Rows with their classes
-3.7,-0.8,5.1,-4.7,17.2,-0.8,36.1,24.4,-6.1,5.0,-3.4,-1.3,-2.6,13.7,-12.3,0.0,11.4 -> C
25.0,-5.3,0.9,-7.8,31.5,10.3,20.9,46.6,-7.8,2.3,-3.9,1.8,-6.3,8.7,-22.8,-3.6,16.5 -> N
10.5,10.2,-0.9,2.9,-9.4,8.3,6.1,25.5,-0.1,9.8,-5.6,-2.2,-1.2,11.3,-15.3,-5.6,10.4 -> C
7.5,-6.3,18.8,22.8,-2.3,-0.6,10.3,12.0,-18.5,26.8,-5.2,-5.7,-4.6,21.1,-15.3,-1.2,1.4 -> C
10.7,-7.5,-2.1,-4.3,16.1,-2.9,9.1,41.1,-0.7,15.4,-1.7,5.0,4.2,15.9,-17.2,3.2,-20.7 -> C
11.3,-5.2,1.3,-4.4,37.8,-2.5,12.0,39.1,7.9,11.3,-9.5,-6.1,-11.3,5.3,-18.5,-7.3,10.7 -> C
30.9,-8.3,7.7,5.5,12.3,6.5,12.9,34.2,-5.8,6.9,-4.0,-0.7,9.7,4.8,-19.5,-2.3,23.6 -> N
12.5,-8.7,12.0,-6.3,24.4,1.1,14.3,38.0,10.2,-7.0,-2.2,0.8,-14.4,15.3,-23.2,1.0,8.0 -> N
9.5,-6.9,15.3,-6.5,0.8,9.2,11.3,18.9,-19.9,-2.8,-19.7,-3.6,-3.0,21.9,-17.2,-4.7,12.6 -> N
18.0,-2.4,-43.6,-10.2,13.5,2.5,20.7,55.3,-9.6,-2.2,-20.0,-3.0,-6.3,14.1,-20.6,5.7,8.1 -> N
17.8,7.6,5.3,1.2,38.5,3.5,15.3,17.8,-3.6,-18.2,-17.9,-1.6,-7.4,-4.4,-28.4,-2.7,-0.8 -> L
15.9,-16.5,6.1,-9.4,13.8,2.8,12.3,51.1,-1.8,1.8,-2.7,2.5,-0.2,22.1,-14.3,0.8,15.8 -> N
8.6,-4.3,-7.5,-9.4,26.6,-6.9,16.7,29.6,-0.5,14.8,5.0,-2.9,3.9,11.5,-19.9,1.9,7.7 -> C
28.3,-2.9,10.0,-5.0,25.1,2.4,15.0,36.1,2.1,-13.0,-6.8,3.4,0.6,1.9,-23.8,-1.0,17.2 -> N
16.9,-2.2,12.8,-4.9,59.6,2.5,16.6,51.8,19.7,-25.8,8.0,2.7,-13.8,6.7,-27.2,11.5,8.6 -> L
8.6,-0.9,6.0,-8.5,30.8,3.1,4.6,42.1,6.1,-4.5,-0.4,5.8,-3.6,-0.6,-19.7,-1.6,12.1 -> C
19.2,-12.3,15.6,-11.7,-4.7,1.7,13.8,44.6,-3.9,17.7,-12.3,-17.9,-7.7,10.9,-13.7,-6.4,17.0 -> N
11.6,-5.7,14.7,-7.8,22.9,11.3,8.4,48.2,4.5,-0.3,-7.6,0.6,-15.6,10.9,-18.0,-1.8,5.1 -> C
30.2,-6.3,15.3,-33.7,-10.2,-2.8,10.0,34.5,-11.3,6.2,-4.0,7.3,3.7,10.3,-12.7,2.7,15.3 -> N
-2.7,-10.0,-0.2,-10.4,25.6,12.2,9.8,34.5,2.0,-0.3,1.5,0.7,-1.5,14.3,-19.5,-1.5,7.7 -> C
30.0,-5.4,16.4,8.0,14.5,13.5,18.3,38.4,-3.4,-21.0,-10.8,-3.6,17.1,4.9,-28.3,-2.6,11.8 -> N
-2.8,-3.6,7.4,-8.7,10.3,5.2,-11.1,24.4,8.0,7.6,1.5,6.2,3.8,7.9,-14.5,-1.6,11.8 -> C
14.2,-5.0,0.5,-26.3,7.3,4.2,11.0,39.6,1.7,7.7,-0.4,4.8,2.2,-6.4,-21.9,8.7,13.0 -> C
14.9,-4.9,10.6,2.8,-5.6,-0.8,26.7,22.4,-8.8,-1.4,1.9,8.0,3.7,8.1,-22.3,23.1,13.6 -> N
23.9,-5.6,7.1,-8.8,33.4,3.1,20.6,73.3,0.8,4.7,-17.8,3.5,-2.3,2.8,-24.6,-5.2,23.0 -> N
-5.5,-6.6,12.8,-6.5,4.5,-6.3,4.2,28.1,-6.8,-5.5,-6.2,3.7,-10.2,15.8,-18.2,-2.0,0.6 -> C
13.7,-1.0,3.5,-9.1,38.4,1.4,13.5,49.2,8.7,-7.1,-2.9,-1.7,-2.0,8.6,-21.3,-2.7,23.4 -> C
29.6,-11.2,17.9,-4.3,12.7,7.8,21.1,42.4,-7.8,-24.8,76.7,5.3,-6.0,3.4,-21.6,-7.5,7.5 -> N
10.3,-2.3,-1.0,-2.0,41.2,-0.5,8.0,40.2,3.8,-1.0,1.5,8.6,-19.5,12.4,-20.2,-6.9,-12.6 -> C
11.5,-1.1,1.9,-6.3,14.6,2.8,10.1,39.5,-10.7,-1.7,-7.1,4.5,1.9,8.1,-28.1,-5.9,12.9 -> C
10.1,-0.8,23.9,4.0,-1.1,-6.7,13.0,24.6,-6.6,-10.9,-0.3,6.4,-8.9,17.8,-24.1,2.6,11.2 -> N
8.1,-11.7,15.9,-9.9,12.1,0.2,28.3,25.4,-11.4,-35.2,-1.6,-7.5,-22.3,16.2,-15.9,-3.1,3.8 -> U
13.9,-5.8,19.7,-10.3,-2.5,-0.7,12.8,38.0,-6.3,-24.8,-3.7,-3.5,-7.4,10.7,-14.6,0.3,12.6 -> N
8.2,3.0,4.0,-8.9,10.8,7.2,8.0,39.2,-7.2,11.0,-8.5,2.3,-7.2,12.0,-22.3,0.5,15.6 -> N
14.3,-16.5,16.8,-1.8,15.7,8.2,9.6,48.1,3.1,-17.2,-13.7,13.6,-0.8,14.2,-20.4,-2.4,22.8 -> N
15.6,-8.0,0.3,-8.7,39.3,-2.3,17.9,59.8,9.7,-34.1,-2.8,0.1,-15.2,13.3,-23.9,3.7,5.6 -> N
16.8,-7.6,36.3,-16.1,-2.1,6.7,8.6,49.9,-4.1,-14.2,-23.0,-8.8,-27.5,20.3,-10.7,0.4,3.3 -> N
0.2,-7.6,12.6,-10.8,-28.1,44.0,2.4,2.7,-13.7,12.8,-6.2,-1.2,0.8,11.0,-7.9,-8.5,11.5 -> N
19.3,-7.0,12.1,2.6,15.6,10.7,16.9,32.3,-7.5,-8.9,-7.8,-2.0,-1.1,1.1,-23.2,-0.4,11.5 -> N
10.7,-0.2,1.9,-8.1,42.8,-0.8,20.4,53.9,10.0,3.9,0.1,5.2,-18.5,-0.6,-23.4,-8.4,8.9 -> C
12.2,-4.4,10.4,-1.9,36.0,3.1,13.8,36.7,8.5,-14.2,-7.6,3.0,-20.9,11.0,-26.3,-2.1,13.4 -> L
17.6,-2.8,10.8,0.2,-9.8,3.7,21.7,40.1,-4.0,17.1,-10.8,1.1,17.4,5.1,-17.0,2.6,19.5 -> C

Rows, each with its class
-23.5,15.2,-1.0,14.0,0.5,9.3,10.4,14.7,11.4,2.6,-11.7,2.8,-4.8,-7.8,-19.3,-11.8,20.0 -> P
-6.2,6.5,1.9,16.9,0.3,11.2,5.0,2.3,0.2,-1.5,-0.8,21.6,4.3,-9.6,2.3,-14.8,15.4 -> P
-2.4,-3.2,3.4,11.3,3.6,14.2,4.0,4.7,4.3,-1.4,-9.1,-0.3,-10.0,-16.5,18.5,-0.1,13.2 -> P
-12.8,14.7,-0.7,16.1,1.2,-3.3,-2.3,8.3,4.0,0.5,0.3,9.2,6.9,4.6,-38.9,-10.4,16.2 -> V
-14.8,16.4,-1.6,9.1,-4.9,2.7,4.4,3.6,5.7,3.1,6.6,14.2,6.2,16.5,-26.5,-15.7,12.2 -> V
-13.1,10.9,-0.9,6.0,-2.2,1.9,7.5,3.9,6.4,3.3,-0.3,13.2,5.5,9.2,-15.1,-12.4,7.3 -> P
